The four nearest rows among all rows above each row, by straight-line distance, nearest first (none for the first five rows):
0: 1.628,0.973,-0.996,0.939,0.780,-1.485,0.565,-5.365,0.040,-1.143,-0.077,-6.210,0.801,2.287,2.279,5.664,0.432,0.819,-0.669,-3.260,-2.666,-0.085,-1.936,-1.844,-2.563,-1.854,-2.863,-0.784,-1.095,1.243,2.445,0.261,-1.194,-0.387,0.955,0.843,-0.787
1: -0.231,-0.404,0.316,0.644,0.524,0.118,-1.802,-2.384,-1.343,-0.757,-1.296,-0.108,-1.025,0.237,-1.689,-1.371,-2.990,2.537,0.119,-0.419,-0.079,-0.569,-0.626,-0.472,-0.338,0.446,0.714,-0.580,-1.358,0.194,-0.540,0.700,-1.538,2.422,1.260,0.918,0.358
2: 1.350,-2.074,-0.683,-0.757,0.486,-0.205,-0.572,-2.437,-1.371,2.798,-0.857,0.584,0.102,-0.303,5.777,-2.016,-4.816,1.180,0.181,-0.354,-4.472,-1.685,-0.146,-1.577,-1.985,0.638,-1.023,-1.749,-2.037,0.023,4.076,-0.548,-2.271,1.244,0.900,-0.902,0.729
3: -0.446,-3.229,-0.370,0.748,-1.238,-0.804,-1.485,-1.694,-3.565,2.793,-1.482,3.348,-0.544,1.588,4.507,-3.897,-5.298,1.253,1.006,0.381,-0.833,-0.675,1.041,-0.890,-2.093,-0.848,0.611,-2.390,-0.222,1.335,2.003,0.709,-0.488,2.066,0.755,-1.120,0.487
4: 1.976,-2.162,-1.362,1.634,0.927,-2.786,0.600,-3.145,-2.195,0.974,-1.054,1.988,1.460,1.431,3.644,0.214,-1.215,3.080,1.589,-1.937,-3.558,-1.359,-1.277,-0.389,-1.010,-0.248,-1.185,0.945,-0.947,-0.495,0.630,-1.166,-0.159,-0.946,-0.480,-0.508,1.092
5: 1.089,-1.632,-0.353,1.137,1.507,-1.883,-0.553,-2.909,-0.336,2.432,0.336,0.927,1.492,1.577,0.956,-1.629,-1.159,2.590,-1.180,-2.585,-4.066,-0.916,0.004,-1.175,-0.192,0.461,-0.013,0.961,-3.341,0.575,1.218,0.854,-0.460,-2.098,-0.415,0.869,0.166 => 4 1 2 3
6: -0.518,-2.080,0.508,1.083,2.931,-1.207,-0.389,-0.318,-1.583,0.254,-1.065,3.188,-0.001,0.464,7.710,-3.426,-3.158,3.577,1.366,-1.361,-0.981,-0.025,0.268,-0.224,0.567,0.873,0.429,-2.590,-0.875,-0.671,3.263,1.296,-1.340,0.520,-0.626,-1.030,0.681 => 3 2 4 5
7: 0.976,-0.231,-0.197,0.539,1.796,-0.255,-0.753,1.419,-0.221,2.320,-0.710,3.060,0.050,-0.188,4.236,-4.827,-4.478,1.688,-0.064,-0.893,0.465,-0.186,1.797,-0.229,0.709,0.661,0.454,-2.211,-0.281,-1.381,5.159,0.040,-1.081,0.905,2.286,-0.399,1.177 => 6 3 2 1
8: 0.271,0.331,0.017,1.665,0.626,-1.052,0.212,-0.916,-2.185,0.959,-1.894,-1.047,2.547,1.162,5.031,3.520,-1.210,0.909,0.089,-2.857,-3.043,-0.280,-1.400,-0.741,-2.524,0.261,0.408,0.440,-1.955,-0.569,0.448,0.232,-1.065,-1.536,0.427,1.068,0.494 => 4 5 0 2
9: 0.056,-2.351,-0.284,0.957,1.040,-0.024,-1.079,-2.930,-1.166,2.011,0.576,6.147,0.038,1.786,5.646,-5.614,-6.456,2.865,1.370,-0.460,-1.560,-1.455,0.474,-0.896,-0.897,-0.497,-0.673,-2.260,-0.101,-0.643,5.095,0.808,-0.845,0.406,-0.816,-0.193,1.045 => 3 6 7 2
10: 0.091,-2.834,1.498,-0.378,1.960,-1.616,0.280,-2.346,1.010,2.127,1.056,3.903,-1.896,-0.943,6.369,-5.887,-2.887,-0.048,0.509,-1.323,2.156,-0.881,0.663,-0.729,-0.222,-0.188,-1.061,-2.153,-0.195,0.153,5.805,-0.649,-1.070,0.880,-0.227,-0.457,0.748 => 7 9 6 3
11: 0.852,0.354,0.251,0.066,0.889,0.398,0.034,-1.178,0.780,-1.458,-0.141,-5.588,1.152,2.476,1.165,-0.877,-0.625,0.434,-0.896,-1.673,-0.068,1.007,0.114,-0.127,0.183,-1.148,-0.967,-1.462,0.370,2.208,1.604,-0.762,-2.379,1.116,2.737,-0.947,0.389 => 1 0 8 5
12: 0.742,0.378,-0.853,-0.274,1.491,-0.157,0.205,-2.636,0.108,0.033,-0.179,-1.514,-1.175,0.602,0.441,0.419,-3.790,1.992,-1.233,0.320,-2.403,0.381,0.352,0.103,-1.334,1.013,0.880,-2.583,0.195,-0.572,3.231,-0.295,-2.358,-0.237,1.727,0.092,-0.302 => 1 11 2 5
13: -0.199,-0.446,1.264,0.676,1.534,0.726,-0.622,-1.385,-0.393,2.180,-1.012,0.037,0.986,2.202,4.752,0.685,-0.878,1.246,1.561,-1.814,-1.381,0.920,-1.371,-2.533,-0.832,-0.352,-1.199,-0.544,-1.047,0.285,2.855,-1.132,-2.097,-1.936,-0.129,-0.158,0.714 => 8 4 5 2
14: 1.362,-2.248,-2.071,-0.959,0.255,-0.882,0.268,-3.368,-2.610,-0.466,-0.563,-1.220,1.136,1.622,2.193,0.532,-3.480,2.565,0.622,0.032,-2.339,-2.350,-0.918,-0.537,-2.327,-0.766,-0.701,-1.526,-1.485,-0.150,3.182,0.639,-1.560,0.755,0.806,-1.467,1.551 => 2 12 4 1
15: 0.261,-1.443,0.101,0.495,3.197,-1.029,-1.675,-2.640,0.149,3.180,-0.241,2.858,-1.688,1.076,5.876,-3.543,-3.652,1.079,-1.562,-2.373,-0.962,-0.047,0.116,-0.284,-0.187,0.620,0.024,-2.559,-0.595,-0.959,5.626,-2.611,-0.623,0.893,0.380,-1.047,-0.572 => 10 7 6 2
16: 0.521,-2.085,0.681,0.105,0.238,0.364,-0.788,-1.731,-2.125,-1.007,0.423,3.041,-0.167,0.743,1.681,-2.143,-2.708,1.893,0.546,0.529,0.059,0.113,-0.267,0.954,-1.487,0.090,-0.116,1.960,0.273,-0.453,0.134,-0.845,0.200,0.256,1.070,0.033,0.571 => 1 4 3 14
17: -0.414,0.304,-0.181,1.147,0.474,0.041,-0.598,-1.931,-0.195,-1.872,0.065,-2.260,0.948,0.092,-1.463,0.503,0.272,3.496,-0.034,-1.535,0.442,0.352,-1.531,0.650,-0.095,0.386,-0.407,-0.071,0.503,-0.091,2.191,-0.446,-0.201,0.314,-0.184,0.306,0.584 => 1 11 12 16
18: 0.348,-0.562,1.400,-0.823,-0.851,-1.220,-1.763,-1.241,-1.295,2.183,-1.014,5.029,-0.513,-0.244,3.458,-3.541,-5.189,1.910,1.526,0.092,-2.272,-1.739,1.374,-0.536,-1.974,0.631,0.630,-1.418,-0.777,-0.667,2.854,0.216,-1.184,2.099,0.897,0.789,1.900 => 3 9 7 2
19: 0.115,-1.437,0.953,0.499,0.911,-0.900,-0.914,-3.379,-1.635,-0.080,-1.179,1.592,0.985,0.165,7.336,-1.759,-2.666,2.853,1.491,-2.666,-1.767,0.290,0.203,0.116,0.778,-0.584,0.593,-2.005,1.890,0.415,5.744,-0.132,-2.148,0.323,1.228,-0.737,1.170 => 6 15 2 13
20: 1.105,-0.645,-0.163,1.104,0.784,-0.558,0.898,-2.462,1.260,1.371,-1.410,-3.040,1.756,2.860,2.646,-2.533,-1.215,2.893,-1.117,-2.688,-1.356,-0.076,-0.339,-0.969,0.330,-0.833,-1.563,-2.557,-0.065,0.132,2.418,-0.472,-1.873,-0.871,1.630,-0.469,-1.597 => 11 13 12 5
21: 0.909,-1.137,2.099,0.376,1.617,0.059,-1.208,-1.869,-0.929,2.693,-0.061,5.801,-1.133,-0.137,4.977,-6.333,-3.821,-0.070,-0.085,-2.266,2.746,-2.643,0.324,1.295,1.268,1.401,0.432,-2.584,2.037,0.307,4.096,-0.863,0.549,1.053,-0.125,-0.349,-0.033 => 10 7 15 9
22: 1.667,-2.271,-1.501,0.438,0.722,-2.512,1.290,-2.456,-0.608,-1.930,-1.183,0.760,1.295,0.056,1.664,-1.866,-4.973,2.417,-1.172,-0.871,-0.418,-0.968,-0.934,-0.881,-1.024,-0.764,0.393,-4.148,-0.588,1.703,3.035,-0.086,-0.271,1.788,1.457,-0.883,0.242 => 14 12 1 20
23: -0.415,-0.623,-0.743,1.055,3.192,-0.431,0.108,-3.196,0.957,3.306,-0.359,0.294,1.199,0.647,0.527,-2.868,-0.442,1.540,-1.250,-1.793,-2.676,-1.208,-1.744,-1.233,-0.262,-0.539,-0.858,0.586,-2.137,0.398,1.905,0.134,-0.918,-1.801,0.329,-0.235,-0.824 => 5 20 13 4
24: 1.388,-1.047,0.742,0.083,0.229,-0.915,-1.748,-1.506,-3.498,4.956,-1.344,7.562,0.038,1.058,6.050,-1.607,-2.765,1.390,2.227,0.176,-0.561,-0.882,-2.552,-1.413,-1.237,-1.179,0.175,0.573,-1.757,-0.937,2.455,0.362,-0.048,0.578,1.075,-0.758,-0.120 => 18 3 9 6
25: 0.573,-1.189,0.927,-0.120,1.976,1.326,-0.554,-1.714,-1.042,-0.923,-0.793,0.735,-1.249,1.327,0.234,0.518,-4.893,1.580,-0.149,-2.478,-1.077,0.208,0.144,-0.806,-0.697,-0.010,-0.031,-2.847,-0.070,0.483,0.455,0.482,-0.321,1.853,-0.435,-1.048,-0.494 => 1 12 22 16
26: 1.044,-1.580,-2.123,0.811,2.529,-3.707,0.239,-4.370,-2.028,-1.613,-2.170,-0.702,3.281,1.800,4.865,0.362,-3.015,2.147,0.204,-0.902,-4.892,-1.797,0.135,-0.460,-2.756,-0.536,-1.382,-3.607,-1.679,-0.247,4.298,-2.589,-2.431,-0.345,0.261,-0.003,0.562 => 14 4 2 22
27: 0.333,-3.301,2.537,0.620,0.259,1.240,-0.143,-1.339,-2.049,4.301,-0.666,3.583,-0.054,0.873,6.196,-6.020,-4.720,1.557,0.545,-1.003,0.926,0.964,1.262,-0.125,-1.503,0.326,1.928,-0.638,0.565,1.726,4.721,0.088,-0.969,4.341,1.876,0.208,2.291 => 3 7 18 10
28: 0.193,-1.141,0.861,0.406,2.010,0.499,-0.548,-2.567,0.209,3.148,-0.492,3.227,-0.849,0.772,6.007,-4.043,-6.496,2.071,0.710,-0.732,0.090,-0.803,0.423,-0.052,0.663,0.164,0.542,-2.208,-0.396,-2.894,6.982,-0.588,-1.775,0.478,-0.035,0.213,0.708 => 15 9 7 10
29: -0.260,-0.642,0.257,1.913,2.522,-1.248,0.833,-2.451,-3.237,-2.095,-0.272,1.396,1.105,0.724,7.035,-3.487,-4.769,1.509,0.876,0.253,-1.091,0.774,-0.624,0.418,-0.664,-0.309,0.755,-2.537,-0.545,-0.692,2.890,-2.441,-1.443,0.937,1.527,-1.128,0.701 => 6 19 22 15
30: -0.340,-1.757,-0.701,1.871,2.789,-1.720,-0.928,-4.745,-0.992,1.452,-0.994,4.694,0.799,1.634,5.670,-3.966,-3.646,1.654,0.652,-1.842,-1.830,-0.600,-0.185,-1.602,-0.307,0.905,0.025,-3.304,-1.258,-0.963,6.342,0.045,-0.618,-0.264,0.512,0.574,0.930 => 9 15 28 6
31: 0.461,-2.050,0.661,0.053,0.700,-2.382,0.441,-1.868,-1.343,-0.684,0.792,4.191,1.111,-0.033,3.596,-2.899,-4.431,0.453,0.925,-0.576,-0.381,-1.400,-0.600,-0.792,-0.042,-0.226,-1.207,-1.493,-0.155,0.569,2.437,-0.876,-0.461,0.309,1.169,-0.049,0.058 => 16 22 18 29
32: 1.765,-0.431,-1.732,0.021,1.364,-1.390,-0.277,-1.687,-0.996,1.935,-1.589,-0.599,0.988,1.682,3.248,2.187,-1.841,1.326,0.418,-1.787,-3.866,0.793,-2.122,-1.338,-2.369,-1.086,-1.263,-0.631,-1.585,-0.107,1.934,-1.807,-0.765,-1.844,0.206,-0.020,-0.713 => 8 13 4 14
33: 0.059,-0.931,-2.798,0.324,3.504,-1.485,0.197,-0.356,-0.523,-0.106,-0.561,3.115,0.505,-0.484,4.601,-3.865,-4.980,-1.024,0.031,-1.500,-0.067,-1.390,-0.973,0.159,-1.677,1.060,-1.599,-3.875,0.955,-0.287,4.661,-0.708,0.059,1.465,0.433,-0.442,1.768 => 31 7 15 30
34: 0.289,-0.993,-2.428,0.533,0.859,-3.016,0.337,-3.402,-1.315,-2.368,-0.603,-0.192,-0.563,-0.916,0.980,-0.214,-4.335,0.466,-1.016,-2.093,-3.541,-0.315,1.097,-0.293,-2.152,0.137,-0.854,-3.314,-1.221,0.571,3.384,-0.247,-1.011,-1.140,0.558,-1.313,1.294 => 22 12 14 26
35: -0.398,-0.344,-1.054,-0.189,1.339,-1.164,-0.853,0.743,-2.316,2.379,-0.412,2.709,-0.034,0.229,4.296,-2.709,-4.307,1.847,0.455,-0.490,-1.213,-1.465,-0.250,0.230,1.003,0.360,-1.076,-1.507,-1.151,0.959,4.328,-1.277,-0.046,2.241,1.290,-0.613,2.229 => 7 31 18 33
36: -0.015,-0.908,0.602,0.614,-0.105,-0.969,-0.405,-1.650,-0.320,-1.196,-1.086,-0.597,0.616,0.003,-1.914,-0.226,-3.397,3.861,0.902,-0.953,-1.048,-0.421,-1.240,-0.387,-0.619,0.463,-0.005,0.130,-1.609,-0.093,-0.603,0.261,-1.273,0.517,-0.026,-0.145,0.023 => 1 17 25 16
37: 0.982,1.464,-0.303,-1.077,0.701,-1.838,0.631,-2.666,-0.069,2.345,-1.156,4.174,2.140,-0.264,1.992,1.112,-1.954,3.919,1.988,-0.916,-3.157,-2.919,-1.309,-2.044,-2.096,0.055,-0.991,0.263,-3.280,-0.204,0.456,0.344,-0.884,-0.890,-0.871,-0.280,0.770 => 4 5 32 23
38: 0.511,0.063,0.463,-0.488,0.691,1.331,-0.638,-1.809,-0.379,-0.984,-1.319,-2.133,-0.236,4.128,0.806,-2.353,-1.706,2.098,-0.045,-1.133,-0.852,0.318,1.958,0.959,1.064,0.526,0.071,0.056,0.248,1.414,0.571,-0.563,-2.174,1.469,1.134,-0.540,-0.262 => 11 1 20 25
39: -1.079,-3.353,0.263,0.022,-0.039,-0.091,-0.198,-1.733,-2.124,-1.468,-0.543,1.476,1.041,1.367,3.735,-6.271,-4.029,0.128,-0.008,-0.482,1.180,-0.259,1.670,0.872,-0.849,-0.557,-0.162,-2.444,0.622,-0.242,3.429,-1.309,-2.221,1.860,1.254,0.399,1.278 => 31 29 3 7
40: -0.272,-2.531,-1.834,0.809,1.998,-2.876,0.012,-2.550,-2.137,-1.166,-0.654,0.773,2.455,2.520,5.587,-3.001,-4.158,3.259,1.815,-0.796,-2.606,-1.738,1.148,-0.711,0.286,-0.083,-0.413,-3.366,-0.209,0.086,1.703,-0.775,-1.504,-0.497,0.301,-0.603,0.410 => 29 6 26 31
41: 1.167,-1.329,-0.626,0.421,1.414,-2.234,0.142,-1.093,-2.201,0.767,0.028,4.127,0.334,-0.016,3.973,-3.936,-4.159,-0.302,-0.100,-0.528,-0.263,-0.264,-0.079,-0.413,-0.519,1.398,-1.229,-1.689,-1.761,0.539,2.081,0.201,-0.365,2.149,1.360,-0.591,-0.688 => 31 35 33 3
42: 0.832,-0.805,-1.131,0.191,1.565,-0.777,-0.719,-3.356,-0.278,0.350,-0.341,2.203,0.030,0.435,-1.324,-0.982,-2.951,1.745,0.943,0.232,-0.025,-0.070,0.495,-0.844,-0.229,1.077,1.229,-0.106,-0.148,-1.214,1.887,0.795,-1.337,0.566,1.737,0.308,-0.140 => 1 36 12 16
43: 0.788,-1.528,0.977,0.199,0.988,-0.360,-0.245,-2.180,-0.674,3.754,0.735,4.758,-2.348,2.133,5.860,-5.462,-5.215,1.344,0.743,-2.505,1.635,-0.530,-0.022,-1.600,0.512,-0.407,1.257,-2.486,2.135,-0.891,6.985,-1.277,-1.455,1.369,1.242,1.617,0.870 => 28 10 21 15
44: -0.089,0.556,-1.195,0.541,1.399,-0.085,-0.691,-1.957,-1.651,-0.595,-0.425,1.719,-1.014,-0.686,2.409,1.218,-4.096,1.639,-0.228,-1.097,-1.807,-0.250,-0.028,-0.195,0.476,-0.828,0.462,-1.942,-0.376,-1.431,1.256,0.032,-1.843,0.839,0.054,0.289,0.210 => 25 12 42 1
45: 1.158,-0.295,-0.817,1.380,0.433,-2.440,-0.111,-2.691,-1.873,0.471,-1.799,0.221,2.944,2.817,3.819,-0.940,-1.997,2.171,-0.797,-0.838,-1.999,-1.839,-1.127,-2.236,-0.351,0.971,-1.841,-0.021,-2.271,0.747,-0.098,0.044,0.010,0.303,0.204,-0.172,-0.718 => 4 5 32 8
46: -0.861,-1.311,-0.494,1.413,1.121,-1.830,-1.667,-0.786,-0.854,1.934,0.073,4.188,-0.128,-0.291,5.177,-5.492,-3.396,0.470,-0.687,-1.311,-0.306,-1.756,0.127,0.062,0.039,1.089,-0.277,-1.837,-0.407,-2.199,4.574,0.194,-1.263,1.731,0.744,-0.879,1.886 => 7 35 41 15
47: 0.060,0.376,2.989,2.472,-0.303,1.716,-2.162,1.375,0.269,8.189,-1.347,7.757,-0.687,2.290,7.244,-6.277,-2.213,1.674,1.293,-1.464,0.955,-0.979,-1.385,-1.177,1.662,-0.759,1.422,-0.015,0.433,0.409,2.664,0.373,0.874,-0.135,-0.242,0.114,-0.360 => 24 21 43 27
48: 0.386,-0.924,0.657,2.017,0.741,-1.090,-0.159,-2.357,-1.160,2.308,0.235,1.703,1.638,1.600,1.898,-1.058,-1.072,1.530,-0.732,-0.750,-2.498,-0.447,-1.112,-0.572,-0.194,0.455,-0.990,-0.311,-1.476,-0.731,1.598,-0.075,-0.516,-0.698,-0.726,0.645,-0.099 => 5 23 45 4
49: 1.296,-0.642,-0.731,-0.235,2.842,-4.078,2.339,-4.215,-0.798,1.487,-1.180,-0.281,2.151,2.058,-1.141,-3.068,0.811,2.043,0.405,-1.517,-4.034,-0.749,-1.039,-1.772,0.194,1.501,-1.000,0.068,-3.005,-1.084,2.534,0.260,-0.568,-2.529,0.763,0.532,-0.798 => 5 23 48 45
50: -0.178,-0.706,-0.766,1.137,0.561,-2.896,0.060,-1.331,-1.586,2.496,-1.606,3.670,0.125,0.560,3.613,-4.046,-5.673,1.577,0.905,-0.802,0.325,-1.830,1.251,0.249,-0.868,-0.655,-0.227,-1.593,0.716,-0.667,4.296,0.635,0.068,1.589,0.078,0.561,1.641 => 46 18 35 7
51: -0.030,-2.519,1.071,0.943,0.278,0.712,-0.900,-0.084,0.242,1.007,1.195,3.009,-1.102,0.606,5.504,-5.696,-3.545,1.073,-2.093,-1.113,2.883,-0.720,0.978,0.110,1.725,-1.104,0.330,-1.895,2.008,0.682,4.504,-1.043,-1.856,1.575,0.878,-0.596,0.237 => 10 21 7 39
52: 1.266,-3.252,0.329,2.660,0.966,0.456,0.194,-0.241,-0.837,0.526,-1.339,0.062,-1.334,1.246,5.044,-6.732,-4.435,1.020,0.316,-1.636,4.140,0.214,0.454,0.420,0.251,-0.477,0.339,-1.127,0.892,2.148,3.492,0.023,-2.214,2.645,1.488,-1.174,0.159 => 51 39 27 7
53: 1.108,-0.635,0.677,2.544,1.187,-1.081,-0.887,-1.516,1.441,2.628,-1.159,0.014,-0.054,3.265,3.338,-4.268,-1.701,2.144,0.185,-2.731,-1.757,-0.776,-0.569,-1.645,0.104,0.160,-0.404,1.839,-1.043,-0.095,3.111,0.868,-1.190,1.283,0.417,0.146,0.330 => 48 23 5 20
54: -0.164,-2.402,0.400,0.965,-0.639,-0.962,0.711,-0.465,-0.912,1.452,-0.105,1.892,-1.898,2.144,5.611,-6.877,-5.094,1.248,0.915,0.324,2.577,-1.403,-0.729,0.406,0.391,0.545,-0.205,-3.419,0.785,1.018,3.026,-0.341,0.338,3.138,0.706,0.012,0.777 => 52 51 39 50
55: 0.668,-0.683,-1.507,-0.642,2.160,-2.719,0.640,-4.550,-1.325,-1.226,-0.490,0.628,1.267,0.643,1.561,-0.296,-4.662,2.722,0.497,-0.916,-1.919,-1.543,-0.658,-0.145,-1.599,1.406,-0.172,-2.407,-1.408,-1.501,3.955,0.556,-1.794,0.084,1.332,-0.588,-0.021 => 14 34 12 22
56: 0.077,-1.744,-1.271,-0.289,1.040,-1.668,-0.237,-3.743,-0.661,0.019,0.312,2.094,-0.468,0.971,2.727,-2.781,-5.853,0.474,0.037,0.475,-1.200,-0.697,-0.764,-0.225,-0.569,-0.054,-1.096,-0.510,-0.981,-0.298,3.637,0.484,-1.871,1.571,0.218,-0.359,1.080 => 31 41 55 50
57: 1.278,-0.937,-1.121,1.411,0.903,-1.273,-0.530,-4.948,-2.194,0.698,0.401,-1.516,1.856,2.355,3.130,0.605,-0.046,2.938,0.582,-0.438,-4.265,-0.551,-2.090,-1.030,-1.924,-0.133,-1.449,-0.750,0.144,-0.981,3.606,-1.239,-0.341,-0.812,0.396,0.311,-0.675 => 32 4 48 14
58: 1.073,-1.049,-1.551,1.199,2.041,-2.178,1.950,-4.466,-1.696,1.717,-0.900,1.574,2.938,0.123,-0.572,-2.628,-0.763,2.487,0.432,-1.358,-5.422,-1.924,-2.176,-2.443,-0.619,0.756,-0.044,-0.230,-1.754,-2.430,-0.950,0.778,-0.138,-0.567,-1.449,0.785,-1.417 => 49 5 48 23
59: -0.412,0.126,1.949,-0.255,0.062,1.092,-0.820,-0.722,-1.077,1.789,0.889,4.919,-1.418,1.228,1.929,-1.566,-4.900,1.653,3.122,-0.057,-0.977,-0.371,-1.544,-0.888,0.644,-0.241,1.314,-1.932,-0.316,-1.258,2.265,0.597,-0.352,1.726,1.303,0.681,0.976 => 18 31 44 35
60: 0.671,0.152,0.722,1.013,0.813,-0.198,-0.028,-1.665,1.480,-2.309,-0.954,-7.361,0.586,3.444,-0.512,-0.897,-0.124,0.990,-0.865,-2.346,1.313,1.757,1.631,0.768,0.380,-1.732,0.441,-0.632,-0.535,2.713,0.621,-1.091,-1.439,0.586,1.875,-1.094,0.626 => 11 38 17 20
61: 1.622,-2.286,0.267,0.197,0.189,1.031,-0.425,-0.515,-0.775,-0.787,-2.043,-2.042,-0.413,2.369,0.278,-2.330,-2.959,0.839,0.453,-1.877,1.496,1.464,-2.176,0.696,1.078,1.743,0.348,-0.947,0.132,0.503,1.158,-0.633,-2.526,2.219,2.129,-0.789,-0.334 => 38 1 11 25
62: 1.420,-0.476,0.370,-0.964,-1.175,1.567,0.085,-2.114,-0.650,-0.592,-1.100,0.335,0.335,0.685,-1.524,0.128,-2.941,2.447,1.068,0.213,0.200,-1.414,-0.425,-0.625,0.270,-0.047,-0.086,0.454,-1.216,-0.735,-0.683,-0.489,-0.356,0.442,1.640,0.421,0.222 => 36 1 42 16
63: 0.053,0.437,1.378,0.306,2.685,1.401,-1.187,-3.446,-0.224,3.999,-0.745,3.665,-3.295,0.925,2.496,-2.589,-3.946,1.164,-0.582,-1.803,-1.461,-0.502,-0.357,-0.116,-0.218,0.547,1.564,-1.563,-0.869,-0.828,9.999,-0.373,-1.996,0.827,0.978,0.515,0.830 => 28 15 43 30
